Below is a small trained network, with its code and all its weights. Each question gives an input and a target symbol and asks what happens when units are switched off, that is, made to give their printed mean instead of their output.

import numpy as np


def w(rows, s, z=0):
    codes = np.array(rows[::2]) - 128.0
    scale = np.full(codes.shape[1], s)
    scale[-1] = z or s
    return codes * scale


def norm(h):
    return h / np.sqrt((h * h).mean(-1, keepdims=True) + 1e-5)


def f(y):
    return np.maximum(y, 0)


def softmax(a):
    e = np.exp(a - a.max(-1, keepdims=True))
    return e / e.sum(-1, keepdims=True)


def log_softmax(a):
    a = a - a.max(-1, keepdims=True)
    return a - np.log(np.exp(a).sum(-1, keepdims=True))


def net(x, mask):
    ids = ['ΓΦΨΩβδεζηθμ'.index(c) for c in x.split()]
    T = len(ids)
    res = E[ids] + P[:T]
    u = 0
    for l in range(3):
        q, k, v = (norm(res) @ M[l].T for M in (Q, K, V))
        z = softmax(np.where(np.tri(T) > 0, q @ k.T / 4**0.5, -1e9)) @ v
        res = res + np.where(mask[u], z, O[l][:, -1]) @ O[l][:, :-1]
        u += 1
        y = f(norm(res) @ A[l][:, :-1].T + A[l][:, -1])
        res = res + np.where(mask[u : u + 4], y, B[l][:, -1]) @ B[l][:, :-1]
        u += 4
    return log_softmax(norm(res)[-1] @ U[:, :-1].T + U[:, -1])


Q, K, V, O, A, B = {}, {}, {}, {}, {}, {}
E = w([
[145,100,99],'Γ',
[2,165,162],'Φ',
[94,133,128],'Ψ',
[117,81,82],'Ω',
[115,184,87],'β',
[153,96,127],'δ',
[174,162,103],'ε',
[98,110,104],'ζ',
[143,125,155],'η',
[149,130,85],'θ',
[100,94,140],'μ',
],0.037)
P = w([
[109,183,85],'0',
[84,148,109],'1',
[66,123,139],'2',
[56,111,166],'3',
[64,109,185],'4',
[55,102,206],'5',
[46,89,217],'6',
[45,80,235],'7',
[41,73,250],'8',
],0.0024)
Q[0] = w([
[105,139,77],'L0H1',
[114,205,150],'L0H1',
[96,125,87],'L0H1',
[250,134,149],'L0H1',
],0.017)
K[0] = w([
[107,203,141],'L0H1',
[116,131,2],'L0H1',
[103,181,145],'L0H1',
[206,117,179],'L0H1',
],0.015)
V[0] = w([
[141,124,147],'L0H1',
[140,145,69],'L0H1',
[78,102,104],'L0H1',
[128,110,252],'L0H1',
],0.0042)
O[0] = w([
[156,117,139,84],'L0H1',
[152,92,82,142],'L0H1',
[2,180,136,250],'L0H1',
[144,177,214,45],'L0H1',
],0.0044,0.0012)
A[0] = w([
[154,158,218,250],'L0N1',
[53,72,70,253],'L0N2',
[146,249,123,207],'L0N3',
[121,207,76,217],'L0N4',
],0.014,0.0019)
B[0] = w([
[119,177,33,141],'L0N1',
[96,159,10,245],'L0N2',
[136,127,39,177],'L0N3',
[142,189,64,186],'L0N4',
],0.014,0.011)
Q[1] = w([
[72,93,106],'L1H1',
[75,9,79],'L1H1',
[130,251,41],'L1H1',
[238,143,27],'L1H1',
],0.022)
K[1] = w([
[87,79,118],'L1H1',
[85,9,93],'L1H1',
[108,223,36],'L1H1',
[180,171,2],'L1H1',
],0.024)
V[1] = w([
[59,248,141],'L1H1',
[215,2,112],'L1H1',
[166,131,123],'L1H1',
[79,197,137],'L1H1',
],0.0062)
O[1] = w([
[85,90,249,246],'L1H1',
[172,169,1,2],'L1H1',
[121,120,129,119],'L1H1',
[106,108,194,197],'L1H1',
],0.0079,0.0025)
A[1] = w([
[95,127,100,136],'L1N1',
[99,190,132,6],'L1N2',
[223,94,95,124],'L1N3',
[156,135,248,132],'L1N4',
],0.015,0.0018)
B[1] = w([
[36,72,153,254],'L1N1',
[246,252,158,188],'L1N2',
[181,233,223,188],'L1N3',
[145,208,110,128],'L1N4',
],0.011,0.0065)
Q[2] = w([
[81,166,188],'L2H1',
[192,253,95],'L2H1',
[152,143,189],'L2H1',
[118,148,87],'L2H1',
],0.015)
K[2] = w([
[55,194,186],'L2H1',
[162,251,21],'L2H1',
[166,142,182],'L2H1',
[99,152,77],'L2H1',
],0.012)
V[2] = w([
[134,131,102],'L2H1',
[216,106,90],'L2H1',
[93,220,27],'L2H1',
[45,177,2],'L2H1',
],0.0071)
O[2] = w([
[124,135,152,144],'L2H1',
[92,213,160,115],'L2H1',
[85,65,247,238],'L2H1',
[153,61,253,253],'L2H1',
],0.008,0.011)
A[2] = w([
[68,115,161,29],'L2N1',
[143,27,170,199],'L2N2',
[181,77,135,73],'L2N3',
[212,3,87,249],'L2N4',
],0.017,0.0017)
B[2] = w([
[183,120,68,254],'L2N1',
[135,177,205,207],'L2N2',
[186,189,101,133],'L2N3',
[253,75,98,165],'L2N4',
],0.021,0.0081)
U = w([
[82,84,21,117],'Γ',
[32,138,128,164],'Φ',
[88,118,247,59],'Ψ',
[185,31,47,113],'Ω',
[113,206,35,80],'β',
[199,117,122,254],'δ',
[217,221,100,138],'ε',
[254,85,126,105],'ζ',
[169,188,214,118],'η',
[139,128,122,82],'θ',
[160,19,177,165],'μ',
],0.023,0.0067)

Each question gives the input, a string of symbols that net reads in full, and the target symbol t.
The units are the heads (4 rows each of Q, K, V and O) and the neurons (one row each of A and B). Each row of codes is followed by its name. A weight is (code - 128) times the scale printed after its matrix; where a second scale follows, it is the last column's (O, A, B and U).
mask holds one flag per unit, layer by layer, with each layer's heads first. A switched-off unit (its flag False) gives its mean, the last column of its rows in O or B, instead of its output. The means were averaged over made-up inputs and are rounded, as every weight is.
A unit's drop is (log p(t) with every unit on - log p(t) with that unit switched off) / (log p(t) with every unit on - log p(t) with every unit switched off).
unit that matters most: the unit with the biggest drop
top k neurons: the k neurons with the biggest drops, biggest first
k most important neurons of layer l: the k neurons of layer l with the biggest drops, biggest first
drop of u: that unit's drop, to one decimal
input θ Φ θ, target β: top 4 neurons -> [L0N4 L2N2 L2N4 L2N1]
input μ μ ε Ψ, target Γ: top 3 neurons -> [L2N1 L2N4 L2N2]
input θ θ Ψ μ ε δ, target ε: unit that matters most -> L1H1
input ε Ψ ε μ Ψ Ψ, target Ψ: top 3 neurons -> [L0N3 L2N4 L0N4]
input μ ε Ψ θ, target β: top 2 neurons -> [L2N2 L2N4]
input μ Ω Ψ, target Γ: top 2 neurons -> [L0N2 L2N1]
input Ω η μ θ, target η: top 3 neurons -> [L0N2 L2N1 L0N1]
input Ψ Φ η, target η: top 3 neurons -> [L0N2 L2N1 L2N4]
input Ψ β Ψ, target Φ: 3 most important neurons of layer 0 -> [L0N2 L0N3 L0N1]
input ε Ω ε Ψ δ Ψ μ Ψ, target Ψ: top 4 neurons -> [L0N3 L0N4 L2N4 L2N2]
input Φ Γ δ, target ε: top 3 neurons -> [L1N3 L0N2 L0N4]
input η δ μ ζ η, target η: 3 most important neurons of layer 0 -> [L0N2 L0N1 L0N3]
input Ψ η ε μ δ, target η: top 2 neurons -> [L0N1 L1N3]
input Ψ Ψ θ Ψ Ψ η ε Γ θ, target η: top 3 neurons -> [L0N2 L2N1 L2N4]
input Ψ μ Ψ, target Φ: top neuron -> [L2N4]
input Ψ β ε η δ η μ Γ, target η: drop of L0N3 -> 0.1
input Ψ Ψ ζ ε β η Ψ Γ, target η: drop of L1N3 -> 0.3
